Here is a tiny trained network, its code and every weight. The questions are about switching its units off for an input and a class, where a switched-off unit gives its printed mean instead of its output.

import numpy as np


def w(rows, s, z=0):
    codes = np.array(rows[::2]) - 128.0
    scale = np.full(codes.shape[1], s)
    scale[-1] = z or s
    return codes * scale


def f(y):
    return y / 2 * (1 + np.tanh(0.7978845608 * (y + 0.044715 * y**3)))


def log_softmax(a):
    a = a - a.max(-1, keepdims=True)
    return a - np.log(np.exp(a).sum(-1, keepdims=True))


def net(x, mask):
    res = np.array(x, float).reshape(1, 7) / 4 @ E
    y = f(res @ A[0][:, :-1].T + A[0][:, -1])
    res = res + np.where(mask, y, B[0][:, -1]) @ B[0][:, :-1]
    return log_softmax(res[-1] @ U[:, :-1].T + U[:, -1])


A, B = {}, {}
E = w([
[131,97,110,246,63],'x0',
[113,148,127,138,137],'x1',
[126,132,120,136,143],'x2',
[5,78,62,113,110],'x3',
[102,165,129,145,140],'x4',
[133,233,59,99,78],'x5',
[117,139,131,134,131],'x6',
],0.012)
A[0] = w([
[57,97,14,91,136,89],'neuron 0',
[136,154,167,82,117,115],'neuron 1',
[67,124,179,8,247,74],'neuron 2',
[110,74,26,175,117,85],'neuron 3',
[62,65,98,205,123,63],'neuron 4',
[133,52,135,146,166,154],'neuron 5',
[142,176,52,138,25,100],'neuron 6',
[79,109,184,2,191,254],'neuron 7',
[213,228,56,49,174,141],'neuron 8',
[67,143,34,102,83,65],'neuron 9',
[183,161,199,205,115,159],'neuron 10',
[106,169,106,134,50,198],'neuron 11',
],0.0097,0.0055)
B[0] = w([
[197,96,94,162,119,213],'neuron 0',
[115,211,183,142,131,155],'neuron 1',
[160,71,1,184,121,230],'neuron 2',
[91,149,156,88,39,189],'neuron 3',
[32,166,157,111,56,198],'neuron 4',
[108,87,161,158,114,184],'neuron 5',
[179,143,74,162,170,211],'neuron 6',
[178,154,102,134,166,255],'neuron 7',
[99,224,189,38,32,243],'neuron 8',
[193,104,46,135,140,199],'neuron 9',
[192,37,49,145,149,209],'neuron 10',
[171,187,139,130,175,198],'neuron 11',
],0.0086,0.012)
U = w([
[206,116,79,163,242,252],'0',
[139,60,51,231,178,129],'1',
[2,149,173,48,105,1],'2',
],0.009,0.00058)

Each question gives the input, the list of numbers given to net, and the class t.
The units are the neurons (one row each of A and B). Each row of codes is followed by its name. A weight is (code - 128) times the scale printed after its matrix; where a second scale follows, it is the last column's (A, B and U).
mask holds one flag per neuron, in row order. A switched-off neuron (its flag False) gives its mean, the last column of its row in B, instead of its output. The means were averaged over made-up inputs and are rounded, as every weight is.
A unit's drop is (log p(t) with every unit on - log p(t) with that unit switched off) / (log p(t) with every unit on - log p(t) with every unit switched off).
The circuit of an input: a set's keep is (log p(t) with only the set's units on - log p(t) with every unit switched off) / (log p(t) with every unit on - log p(t) with every unit switched off). Starting from all 12 units, units are removed one at a time, each time the one whose removal leaves the highest keep (on an exact tie, the one counted first), for as long as the keep stays at least 0.8.
units of the circuit, in order: the units of the circuit, biggest drop first
top k neurons: the k neurons with the biggest drops, biggest first
drop when u is switched off: that unit's drop, to one decimal
input [2,-6,8,-8,0,-5,-8], class 1: top neuron	(neuron 7)
input [8,-1,3,1,0,-2,-4], class 2: units of the circuit, in order	(neuron 4; neuron 2)
input [-5,1,-1,-1,4,1,-1], class 2: top 3 neurons	(neuron 8; neuron 10; neuron 6)
input [-4,4,-4,0,-8,8,6], class 2: top 2 neurons	(neuron 8; neuron 10)
input [-8,-4,4,6,-1,0,-4], class 1: top 2 neurons	(neuron 2; neuron 11)
input [-3,0,8,0,4,6,-7], class 2: top 2 neurons	(neuron 8; neuron 10)
input [5,5,-5,8,5,-2,7], class 2: top 2 neurons	(neuron 4; neuron 3)
input [-5,-3,-2,-1,5,7,-1], class 2: drop when neuron 8 is switched off	2.8
input [-2,2,-7,-6,-4,2,4], class 2: drop when neuron 8 is switched off	0.4
input [8,-4,-5,-1,4,6,-8], class 0: drop when neuron 3 is switched off	-0.1
